Here is a tiny trained network, its code and every weight. The questions are about switching its units off for an input and a class, where a switched-off unit gives its printed mean instead of its output.

import numpy as np


def w(rows, s, z=0):
    codes = np.array(rows[::2]) - 128.0
    scale = np.full(codes.shape[1], s)
    scale[-1] = z or s
    return codes * scale


def norm(h):
    return h / np.sqrt((h * h).mean(-1, keepdims=True) + 1e-5)


def f(y):
    return np.maximum(y, 0)


def log_softmax(a):
    a = a - a.max(-1, keepdims=True)
    return a - np.log(np.exp(a).sum(-1, keepdims=True))


def net(x, mask):
    res = np.array(x, float).reshape(1, 4) / 4 @ E
    u = 0
    for l in range(2):
        y = f(norm(res) @ A[l][:, :-1].T + A[l][:, -1])
        res = res + np.where(mask[u : u + 11], y, B[l][:, -1]) @ B[l][:, :-1]
        u += 11
    return log_softmax(norm(res)[-1] @ U[:, :-1].T + U[:, -1])


A, B = {}, {}
E = w([
[103,127,130,134,149,141,2,168,115,139,188],'x0',
[122,121,31,205,168,112,160,153,55,77,137],'x1',
[145,146,124,116,85,122,62,100,177,1,81],'x2',
[46,119,172,135,77,72,146,211,80,122,86],'x3',
],0.0093)
A[0] = w([
[94,140,118,127,165,130,176,126,98,234,148,95],'L0N1',
[93,72,156,120,121,72,143,200,135,140,62,61],'L0N2',
[108,138,111,131,149,157,50,110,124,112,157,93],'L0N3',
[124,102,142,169,131,154,97,226,152,139,154,136],'L0N4',
[165,142,99,86,103,125,254,86,137,100,79,26],'L0N5',
[147,112,105,115,96,137,84,108,119,65,61,122],'L0N6',
[122,198,148,95,176,225,126,46,141,160,115,61],'L0N7',
[149,189,96,172,181,166,140,80,134,111,152,49],'L0N8',
[113,123,65,214,136,156,155,133,60,108,133,3],'L0N9',
[167,137,169,178,115,110,92,110,127,128,93,185],'L0N10',
[135,193,118,146,143,71,118,85,144,101,105,92],'L0N11',
],0.0089,0.0053)
B[0] = w([
[87,99,54,83,56,185,109,121,180,97,72,250],'L0N1',
[138,181,137,173,40,5,118,90,54,157,187,201],'L0N2',
[181,70,149,203,108,119,153,180,150,126,119,210],'L0N3',
[107,133,145,221,108,123,145,54,150,119,89,220],'L0N4',
[196,44,177,222,114,116,132,208,151,132,158,254],'L0N5',
[57,158,41,70,104,146,164,189,141,183,116,226],'L0N6',
[146,181,118,140,70,60,112,108,22,152,113,218],'L0N7',
[99,168,114,114,88,45,82,55,35,135,112,198],'L0N8',
[120,218,142,146,255,136,202,152,106,72,121,225],'L0N9',
[131,123,103,109,191,105,219,172,128,132,123,192],'L0N10',
[111,56,88,76,167,135,141,164,134,135,136,172],'L0N11',
],0.0073,0.0059)
A[1] = w([
[138,164,136,115,111,158,126,125,111,69,93,108],'L1N1',
[165,122,189,183,145,87,124,107,126,105,169,176],'L1N2',
[131,165,111,149,181,104,187,170,164,187,110,252],'L1N3',
[223,95,67,99,179,133,122,64,161,147,178,118],'L1N4',
[88,132,135,167,140,162,42,168,116,133,198,53],'L1N5',
[107,84,72,151,88,151,118,129,197,111,132,182],'L1N6',
[69,88,129,148,151,181,187,97,82,235,200,65],'L1N7',
[112,163,137,110,135,67,153,194,93,165,194,116],'L1N8',
[130,78,145,204,114,124,119,91,167,119,109,144],'L1N9',
[131,125,107,119,98,96,98,116,98,151,174,142],'L1N10',
[142,133,249,46,88,135,125,113,178,201,127,101],'L1N11',
],0.011,0.0034)
B[1] = w([
[134,97,137,111,145,178,81,62,165,160,124,150],'L1N1',
[67,167,98,8,102,204,145,185,174,171,75,198],'L1N2',
[142,122,180,125,170,149,30,74,193,146,161,253],'L1N3',
[30,149,218,125,38,34,114,169,95,116,145,203],'L1N4',
[205,55,192,137,110,57,254,155,181,117,134,188],'L1N5',
[119,128,122,79,119,219,155,123,116,192,96,207],'L1N6',
[122,135,117,44,80,121,117,207,186,67,88,206],'L1N7',
[169,140,122,80,112,156,78,54,116,129,160,205],'L1N8',
[208,80,145,193,140,132,120,100,102,169,177,193],'L1N9',
[138,162,136,137,145,165,134,42,117,142,96,191],'L1N10',
[120,140,49,201,248,129,144,147,89,49,155,255],'L1N11',
],0.0095,0.0077)
U = w([
[104,203,150,143,40,44,97,105,52,129,143,167],'0',
[119,184,81,163,249,141,152,160,117,52,159,152],'1',
[204,48,190,175,102,128,185,192,177,157,132,151],'2',
[84,134,63,26,79,188,123,194,181,128,69,135],'3',
[170,146,108,140,142,235,72,40,110,201,115,170],'4',
[130,112,170,94,154,177,98,160,51,150,114,20],'5',
[106,112,203,86,176,172,130,151,60,148,94,1],'6',
],0.017,0.0067)

Each question gives the input, the list of numbers given to net, and the class t.
The units are the neurons (one row each of A and B). Each row of codes is followed by its name. A weight is (code - 128) times the scale printed after its matrix; where a second scale follows, it is the last column's (A, B and U).
mask holds one flag per neuron, layer by layer. A switched-off neuron (its flag False) gives its mean, the last column of its row in B, instead of its output. The means were averaged over made-up inputs and are rounded, as every weight is.
A unit's drop is (log p(t) with every unit on - log p(t) with that unit switched off) / (log p(t) with every unit on - log p(t) with every unit switched off).
The circuit of an input: a set's keep is (log p(t) with only the set's units on - log p(t) with every unit switched off) / (log p(t) with every unit on - log p(t) with every unit switched off). Starting from the 12 units with the biggest drops (on a tie, the unit counted first), units are removed one at a time, each time the one whose removal leaves the highest keep (on an exact tie, the one counted first), for as long as the keep stays at least 0.8.
units of the circuit, in order: the units of the circuit, biggest drop first
unit that matters most: the unit with the biggest drop
k most important neurons: the k neurons with the biggest drops, biggest first
top k neurons in layer l: the k neurons of layer l with the biggest drops, biggest first
input [-7,5,-8,-6], class 3: units of the circuit, in order : L1N7
input [8,1,-8,3], class 2: top 2 neurons in layer 1 : L1N5; L1N2
input [4,5,1,-5], class 0: top 2 neurons in layer 1 : L1N4; L1N11
input [-1,4,5,3], class 3: 3 most important neurons : L0N6; L1N11; L1N9
input [-1,3,5,3], class 3: 2 most important neurons : L1N11; L0N6
input [-4,5,6,-4], class 3: top 2 neurons in layer 1 : L1N11; L1N6
input [6,-6,-6,-4], class 1: 4 most important neurons : L1N11; L0N5; L0N6; L0N7
input [-6,6,8,-4], class 3: top 3 neurons in layer 0 : L0N6; L0N11; L0N4
input [-6,7,8,5], class 3: top 4 neurons in layer 0 : L0N6; L0N4; L0N11; L0N7
input [-3,2,4,-3], class 3: 4 most important neurons : L0N6; L0N11; L0N2; L1N9
input [-5,-5,-1,4], class 1: 3 most important neurons : L1N11; L0N3; L0N7
input [-4,8,-6,8], class 0: top 2 neurons in layer 0 : L0N2; L0N10
input [-8,4,6,-8], class 0: top 2 neurons in layer 1 : L1N4; L1N5
input [0,-4,-5,7], class 0: unit that matters most : L0N2
input [-2,3,-4,1], class 3: top 2 neurons in layer 0 : L0N1; L0N7
input [8,-3,-4,-8], class 0: 3 most important neurons : L1N4; L0N7; L0N5
input [-6,4,-6,-6], class 0: 2 most important neurons : L1N4; L0N8
input [8,3,-5,6], class 2: 3 most important neurons : L1N5; L0N7; L0N8
input [1,-2,-1,0], class 4: 2 most important neurons : L0N1; L0N6
input [-8,6,2,5], class 2: unit that matters most : L0N5
input [-5,4,-3,-1], class 2: 2 most important neurons : L0N5; L1N11
input [4,6,-6,-7], class 0: 3 most important neurons : L1N4; L1N11; L0N8
input [-3,4,-6,-1], class 3: 2 most important neurons : L1N7; L1N11
input [7,2,-6,4], class 2: 2 most important neurons : L1N5; L0N6
input [-3,4,5,-3], class 3: 2 most important neurons : L1N11; L0N11
input [7,3,7,-3], class 2: top 2 neurons in layer 1 : L1N5; L1N2
input [-1,-1,-3,4], class 0: units of the circuit, in order : L0N2
